In the rows, zero is written as 128.
Levels
[ 93 112 150  83 142 145  65 115 122 164 128 172 114 146 138 131 140 141
 125 159 135  72  91 139 120 170] => 3
[ 98 113 123  98 152 140  98 121 126 158 126 165 121 148 143 135 132 148
 116 160 130  99  93 127 124 171] => 3
[120 169 231   7 112 138 114 143 155 133 152 190  64  97 137 110 139 163
 197 102  73  89 133 137 144 180] => 3
[126 167 180  32 105 152  86 121 133 119 143 175  78  86 149 130 147 149
 169 117  92 109 126 141 128 172] => 0
[105 133 140  87 145 124 101 126 141 144 124 168 112 135 141 133 140 154
 142 137 122  91 113 126 128 180] => 4
[128 137 143  49 152 135  70 114 132 145 145 153 110 101 163 132 159 134
 141 147 125  98 120 144 128 182] => 0
[129 137 147  53 155 136  60 112 128 146 147 158 115  97 157 147 148 139
 141 135 126 107 123 126 112 182] => 0
[119 152 162  77 156 107  74 119 122 147 161 159 111 122 155 138 145 138
 137 135 130 102 118 144 119 179] => 0
[115 169 210  43 122 138  79 123 139 141 139 186  99 100 155 136 148 159
 176 120 107  89 120 132 121 176] => 2
[102 121 164  78 140 146  98 125 129 151 130 173  91 138 131 132 140 129
 135 137 117  88  99 130 129 170] => 3
[109 133 139  86 155 137  60 119 113 152 127 168 129 136 157 156 139 131
 132 149 137  88 107 141 112 177] => 1
[104 127 164  59 143 145  93 125 132 129 138 180  97 132 140 122 138 152
 159 132 106  84 102 131 123 169] => 4
[117 131 132  61 159 129  63 104 119 165 131 166 125 112 164 152 135 150
 132 144 134  77 121 144 117 189] => 1
[ 60 154 171  65 142 135  48 120 118 155 140 179 117 112 155 150 139 140
 154 143 120  93 119 143 112 173] => 1
[123 163 209  30 122 139  81 129 126 135 145 178  91 103 146 124 151 155
 177 107  93  97 125 136 115 164] => 2
[105 146 158  66 145 140  82 115 136 154 131 159  96 125 142 141 147 147
 143 158 124  86 111 138 123 177] => 2
[124 142 152  85 158 146  63 112 112 156 129 172 127 113 147 149 139 142
 131 131 146  94 108 141 112 170] => 1
[120 132 137  93 145 128  66 120 111 157 137 163 126 131 160 150 142 131
 126 154 154  98 104 131 113 169] => 0
[115 129 127  90 160 134  66 116 119 159 134 165 132 129 144 160 134 138
 108 135 152  95   4 134  98 180] => 1
[112 139 212  27 122 132  83 127 140 118 139 184  87 106 149 118 147 159
 170 122  94  97 112 130 134 175] => 3
[121 146 179  64 132 138  94 128 116 144 143 170 105 123 138 114 142 150
 160 121 108  95 116 135 132 218] => 3
[103 131 138 104 156 114  68 111 137 168 118 167 117 138 142 149 144 149
 118 151 143  68  97 136 110 170] => 2
[ 92 120 152  72 146 130 108 129 129 115 135 167  91 139 139 115 141 148
 151 144 111  92  97 126 133 165] => 4
[117 141 153  93 140 132  81 116 128 165 118 168 119 142 135 140 143 154
 132 138 129  76 112 146 114 169] => 2
[129 154 166  46 154 132  73 113 126 140 132 170  97  96 156 135 141 139
 153 131 120 101 117 140 125 182] => 0
[134 171 204  47 138 133  70 127 124 147 146 180  96 106 161 144 156 146
 169 122 116  94 125 136 123 182] => 1
[135 109  97  85 158 128  63 111 110 161 139 133 133 113 164 149 139 138
 108 166 145 105 109 141 104 204] => 0
[113 120 154  76 146 146 101 135 153 145 126 170  89 127 139 134 144 152
 161 137 127 101 117 120 124 161] => 4
[ 95  98 105 129 146 139 112 131 134 148 123 147 103 149 133 136 112 146
 121 164 146  89  94 121 123 182] => 4
[104 128 126 115 157 147  87 120 113 149 121 154 131 150 140 143 141 150
 123 150 133  92 112 132 119 162] => 2
[104 130 162  80 171 135  68 114 121 163 115 169 130 125 142 139 143 153
 143 144 130  90 111 124 122 175] => 2
[117 128 109  91 166 130  71 123 122 156 138 168 125 117 156 157 136 141
 120 151 134  94 116 144 116 183] => 0
[110 141 161  65 149 128  69 118 120 152 132 173 121 109 149 155 141 160
 134 128 122  84 116 140 115 183] => 1
[107 145 158  63 150 131  61 133 125 152 138 171 111 102 153 144 136 152
 147 117 126  93 111 130 120 180] => 1
[106 138 176  59 125 145 104 123 139 137 132 173  83 124 152 114 137 157
 168 126 116 104 122 123 137 165] => 4
[116 158 185  52 137 145  45 129 133 153 139 179 120 107 130 152 142 131
 153 129 119  97 127 136 118 179] => 1
[116 143 165  71 147 131  60 118 126 146 126 191 109 125 138 141 141 152
 141 130 128  79 107 145 120 176] => 2
[112 158 180  53 147 133  61 130 129 153 132 177 106 109 145 162 142 155
 149 127 127 100 104 150 113 188] => 1
[111 138 155  81 151 142  42 121 116 168 172 170 122 129 142 147 137 153
 134 135 134  77 114 131 100 175] => 1
[117 154 139  80 146 134  56 117 122 157 135 169 115 119 135 146 146 140
 132 139 135  89 114 140 111 171] => 1

Stage of each row
[118 167 116 174 137 148 130 143 157 124 115 138 159 141 133 121  99 119
 125 113 110 149 127 134 138 124] => 1
[123 144 116 147 130 146 121 143 141 122 123 128 142 138 133 117 156 125
 112 126 101 136 130 118 131 129] => 1
[112 151 127 170 128 123 123 144 156 126 124 123 154 134 132 140 153 126
 107 123  92 140 134 127 149 133] => 1
[118 141 138 146 138 118 137 134 154 118 126 151 163 146 131 111 124 131
 134 115  86 133 147 126 132 115] => 3
[132 131 129 139 141 111 154 115 142 125 134 143 166 136 133 122 104 131
 130 120  94 129 123 124 135 102] => 3
[117 129 133 127 138 113 143 116 136 112 120 145 165 141 132 118 126 134
 129 126  96 129 125 120 129 105] => 4
[121 132 123 149 132  99 122 132 146 125 129 125 144 130 126 124 142 137
 135 119 106 135 114 122 134 121] => 1
[122 125 134 112 131 141 144 124 140 124 131 155 133 129 120 121 116 129
 133 127 159 114 129 130 125  93] => 5
[117 161 137 166 140 120 126 140 149 115 116 141 169 138 134 102 136 123
 130 122  73 147 127 115 129 119] => 2
[126 121 155 150 130 139 151 119 128 120 125 149 123 136 123 110 145 139
 137 135 148 114 130 135 124 123] => 5
[131 140 119 161 133 111 141 139 141 119 123 128 167 137 129 128 126 124
 133 112  86 138 151 126 139 155] => 2
